Here are made-up nodes, facts about them, and rows of numbers that follow some of those facts. Name the node behind each unnamed row.

There are 2 kinds of fact about the nodes: skuvom, sures.
(bedrem, skuvom, c); (betul, skuvom, b); (bigruge, skuvom, b); (bipem, skuvom, b); (bitre, skuvom, d); (bobos, skuvom, a); (bovim, skuvom, b)
(brebrak, skuvom, b); (breflen, skuvom, b); (brerek, skuvom, d); (breskal, skuvom, b); (broklidok, skuvom, d); (broloska, skuvom, c); (bropler, skuvom, d)
(brotu, skuvom, b); (brutis, skuvom, d); (buflalom, skuvom, d); (bugak, skuvom, c); (bupidro, skuvom, a); (dakes, skuvom, b); (debre, skuvom, c)
(debrugrin, skuvom, b); (dibres, skuvom, d); (doflo, skuvom, c); (drefestin, skuvom, b); (dretul, skuvom, a); (dribuplus, skuvom, c); (druman, skuvom, c)
(drurek, skuvom, c); (dubrutrik, skuvom, b); (faklak, skuvom, a); (feson, skuvom, a); (fipun, skuvom, d); (fitraden, skuvom, b); (fleplur, skuvom, c)
(fliplom, skuvom, b); (fodre, skuvom, c); (foni, skuvom, b); (fozur, skuvom, a); (fustam, skuvom, b); (gedram, skuvom, b); (geros, skuvom, a)
(gobe, skuvom, c); (gobu, skuvom, b); (gomamem, skuvom, d); (gomuzam, skuvom, a); (gonumek, skuvom, d); (grakon, skuvom, c); (grarak, skuvom, a)
(grebabres, skuvom, c); (grela, skuvom, d); (grimas, skuvom, a); (grituk, skuvom, b); (grobi, skuvom, a); (groskal, skuvom, a); (grosuvi, skuvom, b)
(grunaper, skuvom, b); (grurum, skuvom, b); (gruses, skuvom, d); (gukel, skuvom, a); (guklir, skuvom, a); (gusir, skuvom, c); (gutun, skuvom, c)
(katos, skuvom, b); (klefusel, skuvom, a); (klibrar, skuvom, d); (klibreskil, skuvom, c); (kliges, skuvom, d); (klipe, skuvom, c); (kloflusun, skuvom, d)
(kloklo, skuvom, b); (klubra, skuvom, c); (kopokin, skuvom, b); (kotol, skuvom, d); (kufle, skuvom, c); (laplote, skuvom, a); (legran, skuvom, b)
(lekur, skuvom, c); (leras, skuvom, a); (libom, skuvom, b); (linome, skuvom, b); (lipe, skuvom, b); (litri, skuvom, a); (livik, skuvom, d)
(lokim, skuvom, d); (lokos, skuvom, d); (losu, skuvom, d); (lotrin, skuvom, c); (lufudir, skuvom, d); (lukan, skuvom, a); (lupur, skuvom, b)
(luvu, skuvom, a); (maku, skuvom, a); (mebuk, skuvom, a); (memupor, skuvom, d); (mutros, skuvom, c); (nabok, skuvom, a); (nadrule, skuvom, a)
(negigrer, skuvom, a); (neritar, skuvom, b); (nufem, skuvom, d); (nugrabek, skuvom, a); (nunol, skuvom, c); (nuton, skuvom, b); (paflak, skuvom, a)
(pagu, skuvom, a); (papadrar, skuvom, b); (peditul, skuvom, a); (pida, skuvom, c); (plabrik, skuvom, d); (plamar, skuvom, c); (platar, skuvom, a)
(platru, skuvom, b); (plibrir, skuvom, b); (plipim, skuvom, d); (plobek, skuvom, d); (plopun, skuvom, b); (pluklu, skuvom, d); (pluplos, skuvom, b)
(pomi, skuvom, d); (punis, skuvom, a); (puzu, skuvom, d); (rabrege, skuvom, d); (ridral, skuvom, a); (risom, skuvom, a); (rute, skuvom, d)
(setrum, skuvom, c); (sirar, skuvom, b); (skadrel, skuvom, a); (skedak, skuvom, c); (skitram, skuvom, a); (skotraskun, skuvom, a); (skugor, skuvom, b)
(skunekal, skuvom, c); (skuzas, skuvom, c); (sodulam, skuvom, d); (sosebrom, skuvom, b); (stagen, skuvom, d); (stagra, skuvom, a); (steplum, skuvom, b)
(stiplos, skuvom, d); (stuklevi, skuvom, d); (tazel, skuvom, d); (tebi, skuvom, a); (tedri, skuvom, c); (tefek, skuvom, b); (todi, skuvom, d)
(toklem, skuvom, d); (tratri, skuvom, d); (tratro, skuvom, d); (trestar, skuvom, c); (trifler, skuvom, d); (trila, skuvom, c); (trogo, skuvom, a)
(trolefle, skuvom, a); (troplun, skuvom, d); (trusus, skuvom, a); (truzegri, skuvom, b); (vapel, skuvom, d); (vaskiklek, skuvom, a); (vatres, skuvom, c)
(vegres, skuvom, c); (vetris, skuvom, b); (vilo, skuvom, c); (voruske, skuvom, a); (zalik, skuvom, c); (zatru, skuvom, d); (zefom, skuvom, d)
(zekim, skuvom, a); (zipon, skuvom, d); (ziru, skuvom, d); (zodu, skuvom, a); (zoko, skuvom, d); (zomik, skuvom, c); (zostarok, skuvom, d)
(bigruge, sures, bovim); (bipem, sures, plamar); (bitre, sures, lufudir); (bobos, sures, lufudir); (bovim, sures, platar); (brebrak, sures, pomi); (brerek, sures, mebuk)
(brerek, sures, pluklu); (breskal, sures, truzegri); (breskal, sures, luvu); (broklidok, sures, zatru); (broloska, sures, skugor); (broloska, sures, zipon); (bropler, sures, dibres)
(brotu, sures, faklak); (brutis, sures, doflo); (buflalom, sures, broloska); (bugak, sures, bedrem); (bugak, sures, vegres); (bupidro, sures, truzegri); (dakes, sures, faklak)
(dakes, sures, gutun); (dakes, sures, plabrik); (debre, sures, grela); (debrugrin, sures, stagra); (dibres, sures, pluplos); (dibres, sures, legran); (doflo, sures, laplote)
(drefestin, sures, lotrin); (dretul, sures, rute); (druman, sures, pluplos); (drurek, sures, neritar); (drurek, sures, gukel); (dubrutrik, sures, fozur); (faklak, sures, sosebrom)
(faklak, sures, grunaper); (feson, sures, legran); (fleplur, sures, maku); (fliplom, sures, zefom); (fliplom, sures, livik); (fliplom, sures, lukan); (fodre, sures, linome)
(fodre, sures, trestar); (fodre, sures, tebi); (fodre, sures, dibres); (foni, sures, pida); (foni, sures, troplun); (fustam, sures, punis); (gedram, sures, trila)
(gedram, sures, trolefle); (geros, sures, klefusel); (gobe, sures, lokos); (gobu, sures, skuzas); (gobu, sures, gonumek); (gomuzam, sures, punis); (gomuzam, sures, zipon)
(gonumek, sures, brebrak); (grebabres, sures, gomuzam); (grela, sures, zomik); (grimas, sures, nugrabek); (grimas, sures, lokos); (grituk, sures, memupor); (grituk, sures, grunaper)
(grobi, sures, vatres); (grosuvi, sures, pida); (grunaper, sures, tedri); (grurum, sures, fliplom); (gruses, sures, nufem); (gukel, sures, tazel); (guklir, sures, katos)
(gusir, sures, lotrin); (klibrar, sures, punis); (klibrar, sures, legran); (klibreskil, sures, todi); (klibreskil, sures, zipon); (kliges, sures, skedak); (kliges, sures, skugor)
(klipe, sures, fustam); (klipe, sures, lupur); (kloflusun, sures, trusus); (kloklo, sures, gukel); (kloklo, sures, troplun); (klubra, sures, katos); (klubra, sures, nufem)
(kopokin, sures, foni); (kopokin, sures, dribuplus); (kotol, sures, dribuplus); (kufle, sures, livik); (legran, sures, nuton); (lekur, sures, zoko); (leras, sures, dretul)
(leras, sures, groskal); (libom, sures, gobe); (lipe, sures, tefek); (litri, sures, brutis); (litri, sures, nunol); (livik, sures, nuton); (livik, sures, risom)
(lokim, sures, pluplos); (lokim, sures, bitre); (losu, sures, lufudir); (lotrin, sures, losu); (lukan, sures, skotraskun); (luvu, sures, zefom); (luvu, sures, troplun)
(memupor, sures, ridral); (mutros, sures, pomi); (nabok, sures, trila); (nadrule, sures, trogo); (negigrer, sures, faklak); (nufem, sures, grosuvi); (nugrabek, sures, stagra)
(nugrabek, sures, leras); (nugrabek, sures, fitraden); (nugrabek, sures, legran); (nunol, sures, peditul); (paflak, sures, fustam); (paflak, sures, toklem); (paflak, sures, breflen)
(pagu, sures, grakon); (pagu, sures, pluklu); (papadrar, sures, betul); (peditul, sures, skugor); (peditul, sures, gukel); (plabrik, sures, setrum); (plamar, sures, pomi)
(plamar, sures, troplun); (platar, sures, pida); (platar, sures, grosuvi); (platru, sures, bigruge); (plibrir, sures, fozur); (plipim, sures, kotol); (plobek, sures, bipem)
(plobek, sures, guklir); (pluklu, sures, troplun); (pomi, sures, grosuvi); (punis, sures, bupidro); (punis, sures, grobi); (puzu, sures, plopun); (puzu, sures, plamar)
(puzu, sures, mutros); (rabrege, sures, skunekal); (rabrege, sures, dibres); (ridral, sures, gomuzam); (risom, sures, gomamem); (risom, sures, skedak); (risom, sures, pluklu)
(rute, sures, zefom); (rute, sures, mebuk); (rute, sures, platar); (setrum, sures, truzegri); (sirar, sures, gobe); (sirar, sures, vapel); (skadrel, sures, fitraden)
(skadrel, sures, klibrar); (skedak, sures, zefom); (skedak, sures, fozur); (skitram, sures, kloklo); (skitram, sures, groskal); (skotraskun, sures, dubrutrik); (skunekal, sures, grarak)
(skuzas, sures, lokos); (sodulam, sures, lekur); (sodulam, sures, fitraden); (sodulam, sures, grarak); (sodulam, sures, todi); (stagen, sures, skedak); (steplum, sures, grakon)
(steplum, sures, zoko); (steplum, sures, bropler); (stiplos, sures, leras); (stiplos, sures, stagen); (stiplos, sures, pagu); (stuklevi, sures, pida); (stuklevi, sures, skugor)
(tazel, sures, rute); (tazel, sures, vatres); (tazel, sures, nufem); (tebi, sures, skugor); (tebi, sures, vatres); (tebi, sures, nufem); (tedri, sures, dretul)
(tedri, sures, grobi); (tefek, sures, feson); (toklem, sures, bigruge); (tratri, sures, bipem); (trestar, sures, lokos); (trifler, sures, groskal); (trila, sures, gukel)
(trogo, sures, leras); (trogo, sures, betul); (trogo, sures, skitram); (trolefle, sures, skedak); (trolefle, sures, grunaper); (troplun, sures, klefusel); (trusus, sures, sirar)
(trusus, sures, sosebrom); (truzegri, sures, losu); (vapel, sures, guklir); (vaskiklek, sures, dribuplus); (vaskiklek, sures, mebuk); (vatres, sures, grosuvi); (vegres, sures, fipun)
(vegres, sures, sirar); (vegres, sures, bropler); (vegres, sures, grunaper); (vegres, sures, maku); (vetris, sures, lupur); (vilo, sures, klipe); (voruske, sures, dribuplus)
(voruske, sures, skunekal); (zalik, sures, gukel); (zatru, sures, kotol); (zatru, sures, dibres); (zatru, sures, vaskiklek); (zekim, sures, grakon); (zekim, sures, kloklo)
(ziru, sures, gobe); (ziru, sures, buflalom); (zodu, sures, trila); (zoko, sures, bigruge); (zomik, sures, plibrir); (zostarok, sures, livik)

Some rows with their names:
[-10 -16 -29  22   1  -3  -6 -27 -27  10  25  20 -20   0  13  -1  11  30
 -44   4  11  -5  11  14  10  45  40  42]: maku
[ -8 -20 -25  27 -14  -1 -10 -22 -37   8  32  15 -16  19  16   1  16  32
 -32   8  18 -11   9  26  10  31  28  39]: stagra
[ -1 -13 -23  34  -6 -10  10 -17 -36  15  23  21 -31   6   9  -2  11  38
 -37  15  16   3  15  27   8  38  24  32]: mebuk
[ 18 -12  11  12   2   6 -31  14 -17 -11  16  20 -34  13  32 -15   1  45
 -23  -8  18 -13 -15   4  -1  53  55  28]: libom
[ 19   0  20  -3   2  -3 -13   4 -40 -20  10  37 -31  28  34   2   4  40
 -23   3  31   7  -8   7  -2  45  39  33]: fustam
[ -3   1 -12  19  22  13 -31  -8  -2   6  25  15 -23  -4  46  -6  18  24
 -42  -9  22   4  12 -21  17  55  22  11]: fleplur
[  1  16  -8   4   7   6 -22  -3  -5  15  18  15 -15  17  52  -1  14   5
 -49  -8  26  14  12 -14   8  43   7  15]: setrum
[  2   5  -6  19  13   4 -21  -3 -24   3  26  13 -21  20  46   1  22  33
 -33   4  30   3  17  -8  23  48  10   2]: lekur
[  4  20  -8   6  -1   7 -19  -4  -4  20  15  12 -14  19  51  -2  14   0
 -46 -13  29  10  14  -8   7  41   7  17]: lotrin
[ 12   9  -6  36  19  16 -15  -7   7   2  30  18 -23   4  55  -4  13   5
 -27   2  17  11  18  -2  11  41  14  17]: zomik
[  4  -3  -9  17   5  14 -30 -12   5   5  31   0 -16  16  49  -7  12  15
 -36  -2  13 -14   8  -8  32  53  32  14]: gobe
[ 18  10   0  18   5   1  -3 -10  -3  10  15   7 -26  17  52   2  10  24
 -31  15  21   6  21   1  36  41  17   4]: pida
[ 25  -3   2   4   1  -6   6  13   4   1  12  -8 -14  15  -3  -9   1  38
 -15 -21  28   6  32   9  22  27  11  26]: troplun
[ 15 -15  -5  -1  20   5  -5  -7   4  -8  20  -3 -10  15   1  -9  14  45
 -27 -37  23  -1  20  -5  16  42  29  29]: fipun
[ 19  -9  -8  13  15   1  -1   9 -11   1  24 -10 -14  16   1 -17  15  60
 -19 -40  29   8  19  -1   2  43  16  13]: broklidok
[ 25 -13  -2  -3   0   5  -6  -9  11  -7  22 -15  -1  30   6 -11   3  40
 -18 -31  17 -15  17   3  28  44  37  32]: lokos
[ 25  -2   3  -1  10  -9   5   2   9   2  13  -8 -16  21   6  -2   4  53
  -6 -25  18   8  28  14  24  42  26  17]: nufem
[ 24   1   3  -8   8  -2   6 -21  -4  -8  20  -5  -3  45  17   2  15  51
 -14 -29  18  10  21   8  11  35  29  25]: zipon
[ 13   4  -3  -9   1   0  -5   4   0  12  16  -5  -6  28   6 -12   7  38
 -26 -46  27  10  14  -2  -3  36  14  26]: bitre
[ 22  -7  -8  11  16  -4  14   7 -10   0  20  -8 -15  27  -1 -16  15  57
 -26 -35  28   9  23   4   7  46  17  13]: kotol

Which node is each row?
No name comes twice in this set of rows, the named rows included.
[ 17  -3  -4  -9  19   0  -5 -10 -10 -13  20   5  -5  30  10  -2  15  55
 -10 -33  26  15  20   2   8  34  31  23] -> memupor
[ 15   5  -1  25   9   8 -10  -1 -10   6  20   5 -22  18  43  -1  15  14
 -48  11  30   1  23  -8  30  34   9  13] -> grakon
[-19   0 -28  15 -14  -8 -17  -8 -36  31  26  24 -21   8  20  -7   6  28
 -32 -10  17  13   1  21 -14  34  22  35] -> bobos
[ 12 -11  -7   3  16   2 -15   8 -23 -10  34   0 -11  29   3  -9  21  74
   0 -41  33   5  17  -2   2  43  19   9] -> sodulam
[ -2   6  -9  23   7  12 -26   3 -19  14  27  11 -20  15  47 -11  19  24
 -42 -14  29   3   7 -11   9  53  12   6] -> druman
[ -1   9  -8  17  11   3 -31  12   2  14  25  11 -29  -1  52  -3  12  32
 -22  -4  21   9  14  -7  23  52  23   0] -> klubra
[ -2   3 -11  24  11  13 -40   5  -5  14  32   5 -25   9  51 -11  15  36
 -24 -16  21  -2   6  -5  12  54  21  -4] -> fodre
[ 28  -4  25   9  -5  -9   0  15 -21 -12   2  23 -40  18  28  -3  -5  46
 -22  11  22   6  -3  12  10  47  42  24] -> grosuvi
[ -8 -16 -26  25 -10  -5   3 -24 -50  12  32  17 -20  27  15   2  17  44
 -36   7  19  -2  11  26   7  42  33  27] -> grarak
[-16 -18 -29  32  -9   4 -32  -8 -36  10  38  15 -19   3  13  -5  13  47
 -20  -1  18 -10   4  24  -1  39  41  28] -> grimas
[ 26  -8  17   3  13   5 -10   1 -17 -19   8  29 -34   5  25  -7   1  33
 -46  -3  17  -4  -9  -6   4  49  54  41] -> sosebrom
[ 15 -13  14  19  10   0 -23  25 -39 -14  15  31 -41   4  22 -12   7  54
 -24  -4  32  -4  -6   2  -9  49  34  21] -> steplum
[ -6 -11 -24  19  -3  -9  -1 -21 -19  24  21  13 -29  11  22   0  10  41
 -26  16   8   7  14  37   8  23  26  34] -> gukel
[ 15 -14  14   7   4   6 -21  10 -13 -13  13  27 -34   4  25 -11  -3  41
 -33  -6  16 -12 -14  -1   5  58  56  33] -> sirar

Now the same nodes, written a new way:
Some nodes and their rows:
[ -9  -5  -1   0 -11   0  -3  -9 -14   1   4   2  -6   1   4]: faklak
[-14   7  -9   1  -5 -14   1  -9   3   4   0  -4  -5   2  -9]: guklir
[-16   0   4  17   4  13   3  -3 -13  11  24   9   5   4 -14]: voruske
[-18  11   1  -2   2  28  15  10 -15  -2  16 -13 -10  20  12]: brotu
[-31   1 -19 -11  14 -28  -3  -5  14 -36   4  -2  -4  22  21]: lupur
[-15  -2 -10  -8  10 -16   9  -8  12 -43   1 -18 -10   6  11]: betul
[  9  29  23  21 -11  34  31   1 -50  -1  -1 -12 -23  32  38]: drefestin
[-21   6  -7 -10   2  27  11  13  -8  -4  17 -15  -9  16   8]: debrugrin
[  4  -6 -10  -5  -9  12 -25 -11   8   3   5  -6  -3  10   5]: skuzas
[  6  -7  -7   3  -5 -16 -21 -23  22 -18  -4  -9  -2   6   3]: grakon
[ 28  22  26  31 -23  38   1 -14 -38  23  -4  -3 -14  29  26]: gusir
[13 20  9 22 -6 15 -8 -9 -7 23 17 -9  7 16  7]: druman
[  1  -1  -1   2 -11  29 -19  -3   2  19  13  -6  -1  16  -4]: fodre
[ -1  -2   2  -6  -6 -27 -20 -28  22 -13  -8  -9  -6   9   5]: bedrem
[ 10   2 -10   4 -13  33 -19   4   1  16  15  -9  -5  14 -10]: zalik
[ 15  14  12  15  -7  -5 -11 -21  -4   4  11  -9   5  12  15]: setrum
[  8  12   8   4   9   1   6  21   6  37 -22  21  11  -9 -13]: broklidok
[  9 -11  12  -9   4  -9  -5  14   0  16 -22  27  12 -15   1]: memupor
[ 11   1  10  -5   8 -20   3  11  13  15 -28  19  10 -15 -10]: rute
[ 10 -16  24   4  18  -7   4   7   5   7 -10  27  20 -24 -12]: livik

Name these rows:
No name comes twice in this set of rows, the named rows included.
[ 26  18  24  20   6  -4  12  16 -17  32 -15  22  19 -10  10] -> lokim
[ 26  -7  -3   7 -25  -7  -4  25 -25  -4  26 -10 -24   6 -42] -> litri
[ 23 -27  35   5  16  42  36  -7  18   0 -17  -7  24 -72 -30] -> grela
[-33  10 -26 -14  11  18  -3  17  -3   1  19  -1  -4  30  18] -> vetris
[  7  -7 -14  -2 -15  -5  -6   1 -13  -9   8  -3 -12  -3  -9] -> peditul
[ 14   4  11   6  -6 -28 -17 -31   4 -14   5  -8   4   5  19] -> gutun
[ 30  -3  -5  14 -14 -12 -19   1  10 -14  12 -15 -15  15 -26] -> nunol
[ -9   5   5  -7   4  31  38 -13  15 -24   0 -45 -11 -23  -8] -> plibrir
[  0 -13  -7   3  -6  -6  10 -26  10 -26  -9 -15  -3 -28  -6] -> fozur
[ 20 -17   3  -5 -14  61  10 -27  19  -6  -3 -40   0 -38 -11] -> zomik

The same nodes again, as new rows of numbers:
Some nodes and their rows:
[ 8  3 -4 -2 -1  3  1  4 -3  7  3 -1 21  0  5]: sodulam
[ -1   4  -2   4   1  -1   0   7  -7  -3  -4   2  -3   8 -11]: faklak
[ 16  -3   5 -15   6   0  -4 -22   2 -15 -16  -3  13   4  13]: broloska
[-14   1  -5  14  -1   2  -2  12  -1   1  12   5 -11 -16 -14]: bipem
[-13   3  -2  12  -5   8   2   5   4   7  15  -2 -17 -13 -22]: steplum
[-1  8  2 13  3  6  4  1 -3 24 -6 -5  1  4 -4]: paflak
[ -5   5  -2   8   0 -10   0   7  -8  12   2   1   2   5   3]: punis
[ 4  4  0 -2  0 13  0 -5  2 -4 -3  1 18  7 -4]: stuklevi
[ 17   4   3 -11   5  11  -6 -30   0 -12  -4  -4  23   9  12]: grebabres
[-16  -1  -1  10   1   4   2   7   2   4   6   3 -21 -16 -23]: brebrak
[ 2  0  0 -1  1  2 -1 -2  1 -4 -6  2 13  8 -4]: tratro
[ 11  18   0   8  -7  -3   0   8  26  16 -11   7  -4   5  -4]: litri
[-4 -9  3 -7  1 -7  2 -1 -1  2 -9  2  0  3 11]: zefom
[-18  -2  -4  16  -3 -21  -3  12   3  -3   3   5 -14 -13 -16]: neritar
[ 6  4 -2 -4 -1  9  2 -1 -3 -1  4  1 21  2  2]: brerek
[-15  -3  -2  11   1   2   1   8   1   4   6   2 -23 -14 -23]: sirar
[ 0 -1 -2 -1  1 -4 -1 -2 -3  5  0  2 17  3  8]: zoko
[ -4  -9   0 -10  -4  -8  -1   0  -3   7  -8   0  -1   2   6]: lokos
[ 5  9 -4  5 -2  2  3 16 -8  9  4 -1  5 -1  3]: skadrel
[ 0 -3  1 -9 -5  5  1  0  1  8 -4 -1  5  2  5]: tazel

Which node is each row?
No name comes twice in this set of rows, the named rows included.
[  5   3  12  -9  -6   1  15 -25   9 -76  11  -5  21  10  45] -> debre
[  0  -4  -7  12   5  -1   3  18  14   4  39  -4 -40   5 -29] -> drefestin
[ 10   7   4   5  -8 -29  -3  19  41  36 -23  11 -29   2  13] -> laplote
[ 30   5   7 -13  -2 -15  -8 -17  44  16 -20   5  -3   3  32] -> doflo
[-11  -1  -5  19   4  -8  -2  11   6  -5  13   1 -18   1 -31] -> truzegri
[-18   2  -2  20  -3 -13   4  10   3 -29  15   4  -6  -8 -10] -> dubrutrik
[16 -1 -6 -3  3  2  2 12  1  3 14 -2  9  8  3] -> lokim
[  8 -15  -2  -3   8 -13   1  13   4  -1   0  -1 -10  17  -5] -> lufudir

